Table B holds the same points as the rows below and some others, measured another way and shuffled. Each row below is followed by which row of B it is.
B:
0: [ -24 -368  -98  -73  118 -164   78  228  169  -12  219  -52 -139  198
  137 -117 -136 -311   31 -247 -111 -109   -3  -71 -223 -154  -57 -251
 -113]
1: [ -35 -382 -428  113   58   89  210   80    8  -68 -136  -51  173  231
   96  -83    8 -468  154  -80 -180 -260   86 -173 -441 -255   63 -356
 -284]
2: [ -18 -122  139 -184   62 -190  -93  128   69   67  227  -50 -112   76
   40  -76  -41  -46  -41 -217  -56  -45  -67  -55   12 -113  -57  -28
   71]
3: [  25 -211 -392   71  -20  101   56  -16  -55  -67 -376   72  193   97
   57  -73  149 -219  269  118  -91 -377  218    6 -183   -9  156 -209
 -201]
4: [  56  -54 -290   65  -93  108  -53  -91  -72  -68 -529  119  196   -5
  -14  -54  227  -19  323  200  -18 -408  263  148   57  151  212  -22
 -184]
5: [ -72  -93   76  115  -27   -8   -2   40  -22  -10 -245  -56  145   75
   51  -31   89 -233  172 -129   -4 -199  -35  -31   17 -118   43   89
 -120]
6: [ -42  -88 -212  130  -74  148   10  -82 -148  -18 -412  -40  320   62
   54  -16  206 -193  265   98  -59 -267   79  -54 -133  -85   90  -79
 -100]
7: [  69 -300 -219 -287  129 -183  -17  161  126   29  340   49 -195  136
   31 -133 -103  -65  -64 -130 -161 -135  104  -63 -193  -87   13 -322
  -23]
8: [   7 -528 -378  -64  176 -127  187  261  181  -64  211   12 -143  283
  148 -155 -177 -457   50 -213 -175 -213  103 -126 -426 -197    2 -461
 -228]
9: [ -55 -357 -234   64   82  -11  146  141   51  -39  -24  -61   67  218
  127  -88  -42 -435  125 -163 -132 -199   16 -150 -338 -230   -2 -271
 -192]
10: [-124 -268  163   34   86 -146   59  215   95   35  173 -178  -32  189
  160  -60 -108 -386   29 -346  -60   -3 -186 -158 -181 -285 -140  -80
  -38]
11: [  -4  -46  -10   83  -78    0  -79   -1   -1  -29 -368   28  105    4
   34  -48  138  -55  261   29   29 -264  109  136  139  101   93   89
 -114]
12: [ -58   11  266   72  -65  -75  -85   46   55   18 -169  -84   42   11
   -6  -29   63  -79  113 -206   37 -109  -81   61  191  -53    9  248
 -104]
13: [ 120  100 -179   85 -314  187 -139 -223  141  -25 -393 -160  132 -134
 -113  -43  166  424  268  240  -75   27  156  377  132  318  -32    7
 -216]
14: [  11 -328 -182 -161  124 -140   66  171  126    8  261  -21 -122  184
   47 -119 -114 -227  -46 -214 -159 -125   30 -113 -255 -195   -4 -275
 -120]
15: [ 138  173    6 -246 -152  -54 -313 -135   26   60 -135   61  -34 -176
 -118  -66  187  534  123  201  -12 -108  188  298  345  331   60   97
  102]
16: [  11 -168  -53   22   -7  -76   -7   86  113  -41 -153   20  -31   72
   30  -83   12 -135  151 -108  -24 -229   89   94   39   21   70   -7
 -190]
17: [ -54 -104  171   13   -8 -121  -66  114   76   19  -41  -69  -23   62
   83  -55    7 -127  116 -186    7  -97  -55   37   78  -44  -40   77
  -32]
18: [ -68  407  559  118 -306   76 -253 -231    2  100 -274 -312  216 -185
 -230   55  212  368   39 -154   45  182 -256  160  453  -26  -84  598
  -69]
19: [ -43 -393  -94  -51  133 -165  110  255  164   -3  239  -71 -133  228
  149 -114 -160 -380   22 -298 -119 -101  -39 -125 -275 -222  -67 -259
 -120]
20: [  17  118  262 -210  -73 -143 -263  -18   22  110   94  -73  -52  -84
  -39  -46   88  306    7  -54   -6   24  -45  102  260   66  -65  143
  182]
21: [  27 -264  -91 -126   67 -168  -18  178  161   -4  131   14 -162  112
  111 -119  -83 -107   86 -124  -70 -141   81   58  -74   18  -25 -204
  -45]
22: [  16 -299 -234  194 -171  115  126   32  340  -62  -25 -344  -12  113
   96  -88 -123  -63  193  -77 -177  208  -21  181 -309   30 -244 -319
 -343]
23: [  20  145  141 -138 -145    3 -189 -136  -11  100   23 -169   95  -80
 -134  -24  121  303  -22  -39  -92   82  -78   40  128  -38  -58  120
   43]
24: [  32  -51  -85  -89 -121   43  -77  -74   91   58   86 -224   51    5
  -24  -51   31  186   38   -3 -162  135  -39   40 -126  -30 -143 -163
  -22]
25: [ -17 -115 -200  170  -86  124   35  -38  -40  -53 -431  -28  239   61
   48  -44  158 -195  284   58  -47 -269  103   39  -82  -13   94  -46
 -207]
26: [ 108  -14 -173 -140 -133   26 -114 -102  114   18  -20  -82    0  -40
 -117  -81   61  294   52   66 -139   -4  114  159   19  101   -8 -101
 -115]
27: [ -90  -67  193  143  -51  -35  -26   68   41   -2 -207 -115   90   65
   64  -32   53 -204  168 -186   25 -112  -89   22   79 -101  -24  158
 -127]
28: [  27  309  302  -28 -261   40 -281 -204   13   89 -234 -168  130 -187
 -167   11  205  467  101   36   15   87  -64  233  388  149  -45  348
   14]
29: [  13 -253 -111  187 -209   70   55   38  378  -39  -17 -382  -62   67
  146  -84 -134   47  245  -52 -132  300  -45  280 -206  142 -320 -278
 -245]
30: [ -57  122   98  217 -171  123  -97 -127 -121  -20 -602  -39  310  -52
  -30   14  270  -48  300   50   63 -262   27  105  212   32  122  289
 -146]
31: [   9  299  291  -46 -228   57 -249 -214  -41   99 -168 -192  177 -151
 -184   18  202  395   32  -12  -19   86 -107  121  306   23  -40  332
   16]
32: [ 153    7  -91 -232  -65 -145 -236    1  118    2 -118  170 -155  -95
  -53 -117   92  357  160  137    4 -243  277  330  312  365  123   14
   -3]
33: [-112   -5  146  181  -73   62   -9  -23  -82    8 -320 -128  256   55
   16    3  153 -227  169 -138    0 -151 -106  -74   24 -185   26  187
 -124]
34: [  25 -132  -19 -269   55 -146  -93   74   58   84  315  -55  -93   69
  -13  -90  -41   59  -93 -142 -139  -11  -19  -88  -91 -131  -52 -151
   74]
35: [ -54 -114  221 -152   76 -202  -75  147   69   76  251  -85 -101   89
   37  -66  -55 -103  -69 -291  -52  -16 -128  -91   18 -181  -71   30
   63]
36: [  75 -376 -379 -123   96 -111   65  162  154  -58   65   95 -135  164
   89 -150  -76 -199  117  -46 -128 -274  218   35 -217   18   76 -361
 -175]
37: [  19   88   23  -89 -160   64 -136 -145    4   80   -9 -200  128  -56
 -111  -22  112  259   16    0 -122  100  -53   28   11  -45  -80   22
   -2]
38: [ 111   28 -144    3 -227   84 -110 -135  188  -25 -211 -126   19  -83
 -116  -70   78  340  167   99  -89   19  133  318  108  236  -25  -10
 -224]
39: [ -12  -50  122 -234   41 -147 -114   50   12   99  273  -83  -48   46
  -47  -60    1   41 -119 -197 -106    0 -100 -121  -19 -189  -46  -13
   88]
40: [  33   16  106  191 -300   70 -124  -61  293  -19 -286 -284   -8  -96
   63  -50   31  300  324   65   11  190    3  445  194  347 -216   55
 -159]
41: [ -18  106  288 -119  -69 -109 -198  -11   15   87   12  -91    6  -53
  -53  -31   87  172   16 -122    5   -6  -88   57  237   -9  -42  209
   85]
42: [  -3 -253 -360  155  -26  127  146   -4   24  -85 -309  -34  189  152
    4  -72   68 -325  189  -35 -129 -285  117  -42 -260 -138  113 -183
 -356]
43: [ -51 -186  -85  107  -20    5   38   64   36  -26 -218  -55  102  111
   94  -59   50 -249  206  -77  -40 -200   32    8  -89  -69   20  -66
 -154]
44: [ -45 -293  -72  -17   83 -100   76  167   87    1  101  -75  -31  178
  108  -88  -71 -319   52 -218  -99 -119  -31 -107 -212 -196  -31 -184
 -115]
45: [  -7   50   95  259 -326  161  -74 -129  212   -8 -323 -366  140  -71
    7   -7   66  216  273   19  -41  232  -83  314   86  169 -219   82
 -211]
46: [  27   45  109  142 -270   78  -96  -85  227   -5 -213 -275   40  -62
  -42  -36   34  242  197  -31  -41  172  -43  308  149  169 -156  107
 -212]
47: [  10 -279 -115 -147   77 -156  -28  171  112   15  158   -1 -128  121
  148 -110  -70 -126   87  -88  -85 -122   67    7 -130  -11  -50 -256
   29]
48: [ -71  319  139  302 -260  267 -116 -300 -278  -11 -860  -54  541 -124
 -183   74  435   18  301  102   72 -329    5   64  308  -37  229  501
 -207]
49: [ -73 -258  -79   78   49  -26  100  117   31  -20  -65  -82   83  174
   89  -58   -8 -384  105 -205  -84 -174  -36 -127 -209 -235    7 -106
 -177]
50: [  66   23  -54 -220  -64  -27 -139  -82   19   76  100  -70   20  -27
 -130  -59   76  243  -44  -17 -138  -12   28   14   14  -39    1  -49
    1]
51: [  45   30  119 -339    9 -173 -245   16    2  123  244  -19  -93  -42
  -24  -68   55  279  -49  -25  -71  -15   -2   19  128   21  -44  -22
  241]
52: [ -62  375  498  -32 -215   28 -274 -207 -100  143 -130 -235  215 -157
 -208   51  222  336  -38 -129    5  123 -240   22  372 -112  -53  493
   77]
53: [-145   14  374  304 -247  104   17  -38  210   48  -56 -540  151   31
   11   24  -43  -47   88 -318  -63  401 -380   58  -36 -197 -338  179
 -209]
54: [   4  -96  154 -195   40 -217 -161  139   87   59  151    6 -156   23
   88  -84  -18   52   59 -116    0  -84    5   70  131   51  -48  -13
  138]
55: [  34 -141  -98 -286   55 -109  -83   51   27   93  333  -73  -63   78
  -22  -88  -24   67 -106 -107 -176    5   -9 -119 -165 -157  -54 -223
   83]
56: [ -89   25  272  178  -88  -15  -59   22   18   -1 -324 -100  137   16
    6   -8  111 -146  182 -181   60 -143  -95   59  199  -64   25  297
 -147]
57: [  50   45   78 -254  -42 -115 -208  -24   17   90  119  -20  -50  -45
  -73  -64   78  257  -21  -26  -72  -42   20   53  131   27   -6   22
  109]
58: [-126  -24  113  248  -81  102   42  -25  -74  -15 -372 -144  287   79
    2    4  143 -314  171 -180  -11 -173 -120  -92  -19 -241   44  191
 -211]
59: [ -44 -119  165  -44   11 -156  -81  128   94   37   44  -66  -70   63
   91  -70  -12  -89   96 -177    1  -72  -48   40   71  -30  -58   29
   13]
60: [-134 -269   70  106   83  -62  134  166   38   10   72 -166   79  219
   99  -49  -66 -492   21 -358  -95  -87 -182 -234 -245 -389  -59  -60
 -160]
61: [   0 -200    6  -89   41 -144  -15  140  141   11  126  -51 -112  108
   56  -94  -65 -118   40 -195  -72  -84   -4    9  -48  -71  -34  -88
  -77]
62: [  11 -236 -111  -66   31 -105    1  126  131  -11   49  -26  -82  112
   70 -102  -45 -131   93 -121  -87 -135   58   34  -94  -35  -12 -158
 -106]
63: [-116 -167 -167  163    1  146  137  -21 -147   -3 -235 -134  342  167
   17   -9  126 -434  108 -133 -133 -211  -78 -280 -322 -392   62  -88
 -189]
64: [ -29  -44  125 -215   15 -122 -136   36   -9  118  243 -114   -9   33
   28  -53   21   67  -48 -126  -92   40 -110 -103  -31 -146 -101  -61
  177]
65: [  -8  202  323  -47 -148  -62 -249  -80  -10   73 -200  -64   61 -124
  -72  -10  170  263  114  -35   61  -55  -42  174  377  107    2  329
   56]
66: [  99 -405 -483 -107   73  -88   23  161  129  -72  -82  149 -117  133
  209 -161  -19 -143  286  157  -87 -328  334  144 -210  207   64 -477
  -72]
67: [  -4  162  215  245 -353  143 -132 -169  188    6 -370 -342  146 -122
  -60    1  112  306  249    6    5  210  -98  351  238  191 -176  248
 -208]
68: [ 101 -394 -367 -174   86 -171  -23  210  191  -51   55  138 -229  128
  202 -168  -84  -85  227   75  -71 -265  290  171 -135  227   20 -431
  -28]
69: [ 118 -210 -257  -87  -19 -106  -90   98  164  -67 -188  147 -141   19
   99 -131   25   67  285  130  -10 -292  303  302   92  332   91 -187
 -103]
70: [  31  130  189 -220  -71  -79 -216  -76    6  114  132 -101    1  -68
 -136  -37   84  294  -92 -101  -76   52  -76   13  168  -59  -31  133
   85]
71: [   9 -108   45 -107   -2 -128 -110   96   82   32   23  -14  -75   35
   70  -82   12    6  105  -74  -23 -115   36   82   67   42  -22  -38
   29]

[ -95 -140  181 -454 -106   88 -234  -25 -171  -45  -36  201  -49 -182
  251  -58   89  -37   -9  -35   51 -174 -371  169  213  -77  -53   15
  260    2  125  130] | 60
[  36  212  233   42   91  -74   55 -362   55  153 -203  106  120   28
  150  -61  -62  125 -174   97  -27  -66    1 -151  299  -13  156  125
  -64   -5   80   16] | 27
[-151   52  -85   91  150 -117  152  -28  182 -146   48  255  160 -282
    5 -196   95  126   -9 -181  -25  105    3 -196   18   53   74   12
  -70 -217 -285  220] | 4
[  42  165    4  242  187 -279  210 -151  126    7 -115  108   36   -2
 -143  -74 -148  194  -82  -73  -34  -34  162 -324   55  -50   83   93
 -313  -49 -101  -93] | 36
[ -77  -24  -98  171  152 -357  197  244   75  -95   -1  120  -59  -67
 -259  -85 -136   90   67 -157  -29  -54   49 -298 -183 -134  -72   72
 -261  -93 -130 -114] | 69
[ -71  257   54  212  250  -78  183 -339  273  -76  -83  250  247 -217
   61 -203   68  175 -108 -126  -27  118  122 -280  232   63  208   61
 -144 -179 -241  196] | 3
[ 108  157   38  167  133 -246  161 -220   68   91 -152   35    5   78
  -94  -16 -176  189 -136   10  -35  -63  146 -257   98  -31   99  101
 -298    3  -20 -131] | 47
[ 135 -145 -116 -186  -56  -80  -20  -51  -74   90  -23 -117 -100   22
   14   79  -59   92 -146   24  -11   -2  -29   59  -46   99    3   26
 -112  -13  -39   10] | 64
[ -37  216  247  -48   84   85   -5 -464  106  101 -163  181  234 -116
  310 -132   95  105 -195   70   -7   25  -66  -63  408   76  216   85
   82  -80   -2  223] | 58
[  21  196  124  167  131 -231  156 -216   70   89 -165  124   68   32
  -31  -67 -138  178 -105   24  -37  -81   78 -277  151  -62  101  114
 -203  -23   14  -79] | 8
[ -23  -50   82 -118  -50 -183    4   34 -118   88  -83   85  -57   20
   24   -1  -99   84  -43   42  -18 -158 -144  -69   26  -84  -37   74
  -21    3  106  -63] | 19
[ 196  105    9   35   40 -189   89 -313  -25  161 -164  -40  -37  131
  -31   62 -179  222 -199   71  -32  -91  118 -140  128   36   96   73
 -272   55   38 -129] | 2
[ 124 -162 -296   54  120 -209  137  154  101  -49   44 -154 -140  -28
 -242   41  -99   45  -68 -141  -17  111  152 -115 -253   57  -30   41
 -358  -75 -243  -59] | 15
[ 128 -231 -154 -269  -22  -78  -86   68  -88  -59   20  -84 -210  -55
  -73   75  -59   22  -60 -110   30  -50  -69   81  -80   15  -72    3
 -140   22  -66  -39] | 34
[ 142 -158 -221  -85   -3 -151   57   30  -19   42    6 -135 -127   20
 -111   72  -94  104 -121  -39  -19   33   54  -11 -153   93  -15   25
 -235  -33 -122  -39] | 57
[  89  161  153   28   63 -111   56 -336   19  154 -187   50   61   60
   93  -19 -102  158 -179   88  -21  -77   35 -139  240   -2  126  101
 -130   16   65  -36] | 12
[  61  162  143   48   82 -129   74 -294   38  118 -166   86   62   31
   69  -39  -91  156 -152   53  -24  -72   30 -167  214  -15  121  102
 -133   -2   43  -25] | 44
[ 121 -277 -145 -397  -89  -14 -155   41 -158  -64   36  -49 -213  -91
   -3   80  -17   31  -60  -97   44  -76 -153  170  -39   39  -88  -28
  -47   33  -39    7] | 39
[-115  -67   21 -159   68  -70  -34   58   17 -175   18  237  -11 -246
   24 -128   58   26   47 -184   30  -63 -162  -56   70  -75  -36   16
   27  -87  -98  110] | 11
[  70  -93  -96  -66  -48 -271   67   55 -124   68  -41    9 -137   62
 -118   48 -166  166  -59   -4  -27 -136  -23  -96 -106  -26  -66   35
 -185   12   19 -133] | 54
[   1 -136   41 -247  -29 -116  -93   81 -130  -46  -39   89 -145  -65
   -8    0  -64   17    6  -72   29 -168 -182   12   27 -108  -89   36
  -14   33   66  -56] | 59
[  31  179   92  166  138 -211  156 -221   88   81 -150  108   71   21
  -25  -66 -114  168 -111    7  -35  -51   93 -255  146  -37  109  107
 -211  -32  -13  -59] | 16
[  60 -185  -68 -267    6  -34  -96   62  -62  -72    4   -9 -143 -101
   -5   25   -9  -16  -36 -110   36  -45 -118   70   -2  -12  -53   19
  -58   -2  -46   14] | 65
[ -32 -136   62 -236  -19 -133  -89  126 -126  -61  -35  117 -146  -80
  -22  -16  -66    0   34  -89   30 -191 -197  -13   27 -147 -104   47
   -3   27   76  -67] | 0
[-151   37   15  -61   92   48   34 -138  153  -83   19  226  205 -293
  197 -184  185   64  -70  -99  -13  128  -96  -49  149  100  115   20
   97 -208 -209  330] | 6
[ -95    9  119 -195  -34   53  -50 -177   -4   52  -47  166  135 -156
  265  -99  115   60 -108   35  -10   -3 -188   39  199   61   84   42
  163 -107  -11  236] | 33
[  26 -164  377 -302   42  189 -225  149   28  305 -212 -372  -79  158
  295   99   21 -474 -146  244   17   53 -245  197  142 -116   33  304
  178   52  302   23] | 53
[  -7 -144  -26   77  295  -14   65  312  296   -9  -34 -284  -50  -53
  -91  -20   24 -336  -38  -88   -4  260   72  -89 -155  -44   27  221
 -191 -124 -168   51] | 13
[  76  127   73  123  137 -197  126 -185   78   88 -151   31   16   50
  -55  -20 -137  126 -125   10  -28  -40   99 -217  113  -40   91  114
 -239   -5   -8  -90] | 62
